Below are the code and all the weights of a small trained network. Each question names an input and a target symbol and asks about switching units off, where a switched-off unit gives its printed mean instead of its output.

import numpy as np


def w(rows, s, z=0):
    codes = np.array(rows[::2]) - 128.0
    scale = np.full(codes.shape[1], s)
    scale[-1] = z or s
    return codes * scale


def f(y):
    return np.maximum(y, 0)


def softmax(a):
    e = np.exp(a - a.max(-1, keepdims=True))
    return e / e.sum(-1, keepdims=True)


def log_softmax(a):
    a = a - a.max(-1, keepdims=True)
    return a - np.log(np.exp(a).sum(-1, keepdims=True))


def net(x, mask):
    ids = ['ΘΨαβδεζηλμξπστφ'.index(c) for c in x.split()]
    T = len(ids)
    res = E[ids] + P[:T]
    r = res
    for j in range(2):
        rows = slice(2 * j, 2 * j + 2)
        q, k, v = (r @ M[0][rows].T for M in (Q, K, V))
        z = softmax(np.where(np.tri(T) > 0, q @ k.T / 2**0.5, -1e9)) @ v
        o = O[0][rows]
        res = res + np.where(mask[j], z, o[:, -1]) @ o[:, :-1]
    y = f(res @ A[0][:, :-1].T + A[0][:, -1])
    res = res + np.where(mask[2:14], y, B[0][:, -1]) @ B[0][:, :-1]
    return log_softmax(res[-1] @ U[:, :-1].T + U[:, -1])


Q, K, V, O, A, B = {}, {}, {}, {}, {}, {}
E = w([
[163,126,103],'Θ',
[177,129,103],'Ψ',
[158,129,110],'α',
[158,80,123],'β',
[118,105,72],'δ',
[139,154,128],'ε',
[117,128,115],'ζ',
[129,177,97],'η',
[142,173,176],'λ',
[177,144,167],'μ',
[123,102,234],'ξ',
[87,120,132],'π',
[15,176,78],'σ',
[61,223,220],'τ',
[25,2,171],'φ',
],0.0095)
P = w([
[167,115,110],'0',
[55,113,157],'1',
[211,123,91],'2',
[2,126,190],'3',
[221,125,82],'4',
[8,120,187],'5',
[226,122,77],'6',
[5,121,195],'7',
[239,124,76],'8',
[20,122,187],'9',
[235,126,75],'10',
],0.0031)
Q[0] = w([
[36,61,181],'H0',
[4,92,148],'H0',
[221,93,74],'H1',
[38,160,167],'H1',
],0.011)
K[0] = w([
[8,43,182],'H0',
[2,94,140],'H0',
[214,54,59],'H1',
[34,197,189],'H1',
],0.0099)
V[0] = w([
[149,77,206],'H0',
[226,211,105],'H0',
[34,144,101],'H1',
[34,196,254],'H1',
],0.0088)
O[0] = w([
[164,54,200,186],'H0',
[220,226,136,6],'H0',
[2,134,91,145],'H1',
[39,169,207,165],'H1',
],0.0081,0.0025)
A[0] = w([
[119,112,11,219],'N0',
[224,76,25,201],'N1',
[217,103,212,157],'N2',
[153,69,181,225],'N3',
[144,99,197,229],'N4',
[177,253,143,165],'N5',
[143,92,199,236],'N6',
[184,250,125,147],'N7',
[158,253,141,187],'N8',
[88,87,145,13],'N9',
[114,208,1,169],'N10',
[87,167,87,253],'N11',
],0.0086,0.0041)
B[0] = w([
[136,57,178,219],'N0',
[227,64,85,251],'N1',
[140,233,33,209],'N2',
[93,143,69,254],'N3',
[82,167,75,242],'N4',
[207,207,208,159],'N5',
[81,158,80,253],'N6',
[227,192,214,158],'N7',
[148,211,207,162],'N8',
[170,93,99,165],'N9',
[136,65,254,184],'N10',
[99,117,196,209],'N11',
],0.0095,0.0056)
U = w([
[167,119,148,11],'Θ',
[182,130,146,16],'Ψ',
[161,129,144,44],'α',
[173,94,11,76],'β',
[158,2,159,117],'δ',
[146,148,159,147],'ε',
[133,107,144,115],'ζ',
[152,123,218,156],'η',
[129,195,149,138],'λ',
[148,203,108,138],'μ',
[70,213,49,252],'ξ',
[112,117,137,191],'π',
[85,79,217,236],'σ',
[80,189,183,84],'τ',
[58,52,89,60],'φ',
],0.0076,0.003)

Each question gives the input, a string of symbols that net reads in full, and the target symbol t.
The units are the heads (2 rows each of Q, K, V and O) and the neurons (one row each of A and B). Each row of codes is followed by its name. A weight is (code - 128) times the scale printed after its matrix; where a second scale follows, it is the last column's (O, A, B and U).
mask holds one flag per unit, heads first, then neurons. A switched-off unit (its flag False) gives its mean, the last column of its rows in O or B, instead of its output. The means were averaged over made-up inputs and are rounded, as every weight is.
A unit's drop is (log p(t) with every unit on - log p(t) with that unit switched off) / (log p(t) with every unit on - log p(t) with every unit switched off).
The circuit of an input: a set's keep is (log p(t) with only the set's units on - log p(t) with every unit switched off) / (log p(t) with every unit on - log p(t) with every unit switched off). Starting from the 12 units with the biggest drops (on a tie, the unit counted first), units are removed one at a time, each time the one whose removal leaves the highest keep (on an exact tie, the one counted first), for as long as the keep stays at least 0.8.
units of the circuit, in order: the units of the circuit, biggest drop first
most important unit: the unit with the biggest drop
which heads matter: for each layer, one digit per head in row order, 1 if its drop is at least 0.15 and else 0, layers parted by /
drop when u is switched off: that unit's drop, to one decimal
input Θ λ β, target β: units of the circuit, in order : (H1 N1 N2)
input α Θ ξ, target ξ: most important unit : N2
input τ β σ π δ μ μ, target μ: which heads matter : 10
input β φ β ξ, target φ: which heads matter : 10
input ξ β ζ φ δ φ Ψ ξ σ σ, target σ: which heads matter : 01
input η μ ξ σ σ, target σ: which heads matter : 00
input λ ε φ α β, target β: which heads matter : 01
input λ Ψ φ π, target φ: which heads matter : 10
input Θ ζ τ β φ Ψ φ β τ, target τ: units of the circuit, in order : (H1 N1 N8)
input η η β η η σ ε π, target σ: which heads matter : 11
input μ ξ ξ α, target ξ: which heads matter : 11
input ξ β β β β μ β β β Ψ, target β: which heads matter : 01
input β β β β β β ξ ξ ζ δ τ, target τ: drop when N9 is switched off : 0.0
input β ξ η ε β β ξ Ψ φ, target φ: drop when N3 is switched off : 0.1
input δ π β Θ λ σ δ δ η, target η: drop when N10 is switched off : 0.2
input σ β Θ β α σ β δ, target σ: most important unit : H0
